[-1.18  0.56  1.57  0.51  1.86 -0.22  0.64 -1.13 -2.80 -3.63  0.37 -1.71
 -1.06  1.02 -2.41  1.29 -0.71  1.73  1.38 -0.85  1.70  0.04  0.71  0.29
 -0.70 -2.17  1.67 -1.84  1.54 -0.10 -0.83  0.69 -0.99  3.16] | Q/TT
[ 0.13  1.07  0.58 -1.30  3.31  0.01  1.52 -0.79 -0.05 -3.90 -2.14 -0.73
 -0.16  1.41 -2.44  1.25 -0.93  2.62  1.22 -0.23 -0.57 -0.89  1.33 -1.28
 -0.92 -1.95  2.31 -3.19  1.19  0.55  1.15  1.95 -1.25 -0.35] | Q/TT
[-0.18  2.95 -0.13  0.84 -4.35  0.81  0.77  0.00 -1.16 -1.00 -0.38  0.06
  0.99  0.33 -1.71 -1.23 -0.21  2.03 -0.86 -1.35 -2.77  1.05  0.13 -1.85
  0.95 -1.41 -1.08 -4.04 -0.45 -0.99  0.62  1.63 -0.72  2.50] | G/FP
[-1.39  1.25 -0.03 -1.19  4.26  0.07  0.66 -0.28 -0.69 -2.64 -0.06 -0.80
 -0.87 -0.98 -0.39 -1.15 -0.61  0.33  0.88 -0.89 -0.09 -0.15  0.33  1.40
 -0.23 -0.56  1.42 -1.15  0.60 -1.88  0.45  1.64 -2.43  0.54] | Q/TT
[ 0.79  1.48  1.20 -0.90  1.49  0.53  2.23 -1.50 -0.46 -3.21 -1.00 -0.68
 -0.48  1.31 -2.94  1.23 -0.77  0.19  1.46 -1.47  0.35  0.69  0.67 -1.86
 -1.52  1.42  0.64 -3.67  1.02  0.62 -0.10  2.15 -1.18  3.75] | Q/TT
[-1.16  0.70  1.61  0.34 -3.55  0.50  0.33 -0.44  0.32 -0.61  0.39  0.13
 -1.17  1.18 -1.57 -2.36 -1.15 -0.61 -0.36  0.94  0.69  1.17  0.70 -2.03
 -1.14 -1.66 -0.31 -2.82 -0.11  0.66  0.19  1.42 -0.82  2.62] | G/FL
[-0.54  1.08  0.24  1.61 -4.31  0.92  0.55  0.17 -0.02 -1.44  0.00  0.77
  1.05  0.64 -1.72 -2.79 -0.45  0.09 -0.61 -0.62 -2.46  2.88  1.50 -2.41
 -1.10 -0.90 -0.30 -3.23 -0.04 -1.37 -0.30  1.40 -1.00  3.55] | G/FP
[-0.02  0.37  1.16 -1.06  3.02 -0.93  1.63 -1.98 -1.57 -3.24 -0.96 -1.40
 -0.35  0.83 -1.26  1.10 -0.81  2.25  0.34 -0.66 -0.93 -1.27  1.76 -0.16
 -0.71 -1.66  0.56 -2.56  0.84  0.87 -0.74  1.61 -3.45  2.44] | Q/Hh
[-0.65  0.02  0.84  0.55  2.79 -0.25  0.87 -0.89 -0.76 -0.35  0.51 -0.46
 -0.69  0.72 -1.44  2.04  0.20  0.77  1.11 -0.28 -1.69  1.61  0.83 -0.61
 -0.36 -0.47  1.04 -1.65  1.00  2.00 -1.64  1.33 -0.38  1.07] | Q/Hh
[-0.09  0.16  0.42  0.74 -2.94 -0.34  0.08  0.01  0.70  0.29 -0.58 -0.26
  1.74  0.96 -0.56 -2.30 -0.03  0.73 -1.22  0.85 -1.30  1.71  1.33 -3.14
 -1.98 -0.74 -0.31 -1.54 -0.86 -1.78 -0.11  1.89 -0.91  4.49] | G/FP
[ 0.33  3.38  0.63 -1.14  5.70 -0.46  2.78 -0.62 -0.65 -2.45 -0.98 -0.80
 -0.30 -0.16 -3.91  1.41 -0.41  0.78  1.52 -1.24 -0.88 -1.15  0.28 -1.32
 -1.86 -1.64  0.95 -3.93  1.18 -3.50 -0.21  1.34 -1.85  2.24] | Q/TT
[-1.65 -0.14  0.02 -2.02  6.57  0.02 -1.24 -2.44 -0.55 -1.72  0.97 -1.32
 -2.78 -2.34  0.19 -1.64 -0.20  0.11 -1.41 -0.66  0.84 -0.11  0.38  5.85
  0.75  0.41  0.76  1.88  0.76 -4.11  0.30 -0.78  1.20 -4.63] | Q/TT
[-0.18 -0.83 -0.58 -1.32  5.40 -0.66  0.46 -1.13  0.35 -2.76 -0.36 -1.48
  0.10 -0.74 -0.92  0.66 -0.36  0.57  1.46 -0.66 -1.19  0.41  0.88  0.05
  0.31 -2.06 -0.03 -1.14  0.50 -1.13 -0.44  2.06 -1.12  1.93] | Q/TT
[-0.47  1.05 -1.53  0.09  1.01 -0.44  0.35 -1.76 -0.38 -2.58  0.33 -1.65
 -0.52 -0.08 -1.12  2.49 -0.67  0.23 -1.18 -0.48  0.16 -0.48  0.89  1.72
 -0.14 -1.29  0.94 -0.27 -0.67 -1.35 -1.14  1.17 -0.45  0.11] | Q/Hh
[ 1.25  1.65  0.55  0.06  0.38 -0.58  1.23 -0.22 -0.06 -3.36 -0.13 -1.46
 -1.12  0.10 -2.30  1.35 -0.82  0.41  0.87 -2.74  2.03 -0.02  0.54 -0.98
 -1.54 -1.69  2.36 -2.38  1.70 -0.30 -1.22  0.65 -1.15  1.86] | Q/TT
[-0.36  1.03  0.79  0.63 -3.70  1.82  1.37  2.05 -0.79 -2.23  1.74  1.21
  1.30  1.09 -0.90 -3.06 -1.34 -0.64 -0.35 -0.17 -2.11  2.60  0.99 -0.90
 -1.65 -0.95  0.58 -1.21  0.05  1.54 -0.11  0.38 -0.86  2.01] | G/FL
[-0.45 -1.32  1.01 -0.91  2.92 -1.02  2.03 -1.24  0.30 -2.76 -0.47 -0.79
 -1.08 -0.39  0.43 -1.54 -0.84  0.22 -0.08 -0.29  2.53  0.18  1.47 -0.46
  0.44 -0.06  0.57  0.33  0.50 -0.55 -0.32  1.47 -0.47  0.27] | Q/TT
[ 0.17  1.60  1.10  1.28 -1.82  0.75  0.39 -0.33  0.83 -0.44 -0.08 -0.03
  0.84  0.52 -2.37 -2.46 -0.03  0.27 -0.10  0.65 -1.56  2.49  1.65 -2.89
 -0.56 -2.56 -0.76 -2.45 -0.09 -0.59 -0.02  2.40 -0.78  3.36] | G/FP
[-0.55 -0.09 -0.30  0.87 -0.98 -0.02  0.30  0.70 -0.56 -0.75  0.79  0.59
  1.61  0.02  0.15 -4.27  0.23 -1.55 -0.89 -0.34 -2.70  1.12  1.60 -0.20
  0.27 -0.92 -1.26  0.18 -0.28 -1.02  0.02  1.27 -0.73  1.03] | G/FL
[ 0.20 -0.63  0.62  0.49  2.25 -0.39  1.19 -0.72  0.50 -2.52 -0.75 -1.72
 -1.07  0.32 -1.74  1.54 -2.23  0.73 -0.15 -0.10 -1.95 -0.29  0.54 -0.89
  0.09  0.13  2.25 -2.33  1.17  0.11 -2.99  1.65 -1.39  1.97] | Q/TT
[-0.09 -0.15 -0.32 -0.55 -3.68  0.19  0.82 -0.33  0.43 -2.09  0.31  1.69
  0.36  0.54 -0.66 -3.48 -0.28 -0.25 -0.06 -0.07 -0.56  1.14  1.67  0.73
 -0.79  0.08 -0.34 -0.88 -0.26 -1.40  0.64  1.50 -0.64  2.52] | G/FL
[-1.20 -2.05  0.59  0.22 -3.05  0.95  0.71 -0.83  0.95  0.12 -0.16 -0.48
 -1.16  0.86 -2.21 -2.08 -0.12  0.48 -0.37  0.45 -0.60  2.08  1.62 -1.82
 -0.08 -3.26 -0.46 -2.38  0.34 -0.75  0.15  2.50 -1.50  3.84] | G/FP
[-0.39 -0.26 -0.40  0.29  4.12 -0.38  1.25 -1.68  0.20 -1.54 -0.08 -2.70
 -1.23 -0.42 -0.04  0.52 -0.74  1.63  0.65 -1.41 -1.24 -1.41  3.43  0.04
  1.22 -0.67 -0.94 -0.93  2.40 -0.18  0.46  2.43 -0.38 -0.42] | Q/Hh
[ 0.87 -0.51  0.33  0.80  2.08  0.29  2.24 -0.40 -0.22 -2.45 -0.64 -0.73
  1.17 -0.84 -1.07  0.77 -0.29  3.08  0.76 -0.10 -2.85 -2.23  1.29 -0.22
  0.17 -1.83  0.28 -1.58  0.20  0.67 -1.61  1.03 -1.50  1.35] | Q/Hh
[-1.42  2.04  0.59  0.13 -2.58  0.49  1.48  0.15 -1.08 -2.74  0.12  0.91
  1.25  0.76 -0.82 -1.32 -0.63  0.73 -0.25 -3.49 -0.32  0.34  0.97  0.58
 -0.29 -1.71 -0.15 -2.08  0.03 -1.89  0.61  0.50 -1.15  1.60] | G/FL
[-0.73 -0.42  1.04  1.83  4.18 -1.08 -0.05 -2.45 -0.38 -3.21 -0.81 -1.87
 -2.34  1.19 -2.15 -1.60 -1.58  0.23 -1.22 -1.02 -1.08  0.05  0.58  1.08
  0.58  0.30  1.26 -2.45  0.83 -1.65  0.00  2.16 -1.02  0.06] | Q/TT
[-0.02  0.68 -0.02 -1.17  4.12  0.80  0.28 -0.76 -0.29 -2.80 -0.35 -0.97
 -0.24 -0.45 -0.22 -0.09 -0.95  0.61  1.57  0.28 -1.27  0.83  1.36  0.24
 -0.39 -0.04  0.68 -1.76  0.87 -3.30  1.40  1.24 -0.91  1.00] | Q/TT
[-0.98  0.89  1.06 -0.40 -3.65  0.24  0.50  0.05  2.50 -0.34 -0.72 -1.11
  0.53  1.09 -2.05 -2.56  0.26  2.02 -0.99  0.54 -1.51  2.42  1.14 -1.02
  0.12 -2.20 -1.50 -1.74 -1.04 -1.10  0.56  1.14 -0.34  1.49] | G/FP
[ 0.37  0.06  1.24 -0.92  0.78  0.12  1.64 -0.04  0.56 -1.67 -0.61 -0.15
 -0.99  0.67 -1.68  1.02 -0.03  1.80  1.04 -0.19  1.66 -1.13  1.05 -0.44
 -1.02 -0.06  1.16 -0.53  0.98  2.06 -0.18  0.90 -1.09  1.76] | Q/TT
